Below is a small trained network, with its code and all its weights. Each question gives an input and a target symbol and asks what happens when units are switched off, that is, made to give their printed mean instead of their output.

import numpy as np


def w(rows, s, z=0):
    codes = np.array(rows[::2]) - 128.0
    scale = np.full(codes.shape[1], s)
    scale[-1] = z or s
    return codes * scale


def f(y):
    return y / 2 * (1 + np.tanh(0.7978845608 * (y + 0.044715 * y**3)))


def softmax(a):
    e = np.exp(a - a.max(-1, keepdims=True))
    return e / e.sum(-1, keepdims=True)


def log_softmax(a):
    a = a - a.max(-1, keepdims=True)
    return a - np.log(np.exp(a).sum(-1, keepdims=True))


def net(x, mask):
    ids = ['αβγδζθμξπτψ'.index(c) for c in x.split()]
    T = len(ids)
    res = E[ids] + P[:T]
    q, k, v = (res @ M[0].T for M in (Q, K, V))
    z = softmax(np.where(np.tri(T) > 0, q @ k.T / 2**0.5, -1e9)) @ v
    res = res + np.where(mask[0], z, O[0][:, -1]) @ O[0][:, :-1]
    y = f(res @ A[0][:, :-1].T + A[0][:, -1])
    res = res + np.where(mask[1:25], y, B[0][:, -1]) @ B[0][:, :-1]
    return log_softmax(res[-1] @ U[:, :-1].T + U[:, -1])


Q, K, V, O, A, B = {}, {}, {}, {}, {}, {}
E = w([
[107,141,180],'α',
[87,152,71],'β',
[121,152,155],'γ',
[83,117,3],'δ',
[154,167,193],'ζ',
[113,141,185],'θ',
[142,130,178],'μ',
[145,168,130],'ξ',
[92,138,168],'π',
[136,165,164],'τ',
[89,155,66],'ψ',
],0.019)
P = w([
[143,126,149],'0',
[15,31,129],'1',
[99,203,143],'2',
[86,168,79],'3',
[9,24,111],'4',
[84,240,152],'5',
[89,198,75],'6',
[4,20,101],'7',
],0.016)
Q[0] = w([
[174,104,117],'H0',
[161,250,122],'H0',
],0.019)
K[0] = w([
[64,1,101],'H0',
[5,230,160],'H0',
],0.0097)
V[0] = w([
[229,143,157],'H0',
[178,132,11],'H0',
],0.012)
O[0] = w([
[250,106,63,132],'H0',
[108,217,120,12],'H0',
],0.014,0.011)
A[0] = w([
[141,129,211,176],'N0',
[118,144,93,108],'N1',
[107,188,149,72],'N2',
[176,196,115,141],'N3',
[130,127,143,116],'N4',
[172,141,170,104],'N5',
[144,118,173,105],'N6',
[179,116,203,84],'N7',
[167,84,114,78],'N8',
[72,195,169,155],'N9',
[110,134,73,150],'N10',
[122,83,58,54],'N11',
[135,130,155,103],'N12',
[199,166,164,117],'N13',
[153,130,106,136],'N14',
[198,87,90,2],'N15',
[117,140,116,126],'N16',
[70,56,149,63],'N17',
[180,126,186,67],'N18',
[138,204,155,74],'N19',
[66,158,140,102],'N20',
[247,249,156,82],'N21',
[109,112,116,92],'N22',
[140,97,109,158],'N23',
],0.014,0.013)
B[0] = w([
[102,127,87,223],'N0',
[143,95,145,131],'N1',
[101,93,78,158],'N2',
[88,229,61,135],'N3',
[128,139,124,126],'N4',
[85,88,124,140],'N5',
[93,154,130,146],'N6',
[55,158,148,166],'N7',
[182,148,136,179],'N8',
[214,116,113,239],'N9',
[159,87,178,166],'N10',
[116,203,189,178],'N11',
[120,139,137,124],'N12',
[80,119,95,150],'N13',
[169,133,73,136],'N14',
[197,166,226,159],'N15',
[145,81,142,132],'N16',
[121,255,129,249],'N17',
[74,111,172,145],'N18',
[85,107,130,143],'N19',
[179,178,138,201],'N20',
[128,149,6,151],'N21',
[147,140,172,137],'N22',
[99,52,91,205],'N23',
],0.0077,0.011)
U = w([
[66,81,204,226],'α',
[194,180,151,46],'β',
[215,59,255,192],'γ',
[211,27,65,253],'δ',
[85,53,48,120],'ζ',
[20,99,214,16],'θ',
[76,18,188,164],'μ',
[145,97,42,76],'ξ',
[142,176,209,115],'π',
[89,83,130,135],'τ',
[147,181,147,66],'ψ',
],0.0075,0.003)

Each question gives the input, a string of symbols that net reads in full, and the target symbol t.
The units are the heads (2 rows each of Q, K, V and O) and the neurons (one row each of A and B). Each row of codes is followed by its name. A weight is (code - 128) times the scale printed after its matrix; where a second scale follows, it is the last column's (O, A, B and U).
mask holds one flag per unit, heads first, then neurons. A switched-off unit (its flag False) gives its mean, the last column of its rows in O or B, instead of its output. The means were averaged over made-up inputs and are rounded, as every weight is.
A unit's drop is (log p(t) with every unit on - log p(t) with that unit switched off) / (log p(t) with every unit on - log p(t) with every unit switched off).
The circuit of an input: a set's keep is (log p(t) with only the set's units on - log p(t) with every unit switched off) / (log p(t) with every unit on - log p(t) with every unit switched off). Starting from the 12 units with the biggest drops (on a tie, the unit counted first), units are removed one at a time, each time the one whose removal leaves the highest keep (on an exact tie, the one counted first), for as long as the keep stays at least 0.8.
circuit, biggest first: the units of the circuit, biggest drop first
top k neurons: the k neurons with the biggest drops, biggest first
drop of u: that unit's drop, to one decimal
input δ γ π β δ β ζ ψ, target β: circuit, biggest first => [H0; N9; N20]
input ζ π β ζ ψ α π δ, target γ: circuit, biggest first => [H0; N11; N15]
input ζ π δ θ δ δ π θ, target γ: circuit, biggest first => [H0; N15; N11]
input ζ τ ζ ψ μ, target γ: circuit, biggest first => [H0; N15]
input π π γ β μ, target θ: circuit, biggest first => [H0; N17]
input ψ π ζ π, target δ: top 2 neurons => [N17; N7]
input δ γ ψ π ζ, target β: circuit, biggest first => [H0; N9]
input π τ θ τ ζ μ ζ ζ, target θ: circuit, biggest first => [H0; N17; N9]
input ψ ζ ψ ψ θ ζ ξ, target δ: circuit, biggest first => [H0; N17]
input δ ζ μ π ζ ξ ζ, target ξ: top neuron => [N21]
input ζ θ β ζ ζ, target γ: drop of N15 => 0.7
input ζ ζ θ μ μ β θ γ, target γ: drop of H0 => 1.4
input θ π μ ξ γ ζ θ, target δ: drop of N9 => -0.1
input ψ δ δ δ ζ π π α, target π: drop of N17 => 0.1
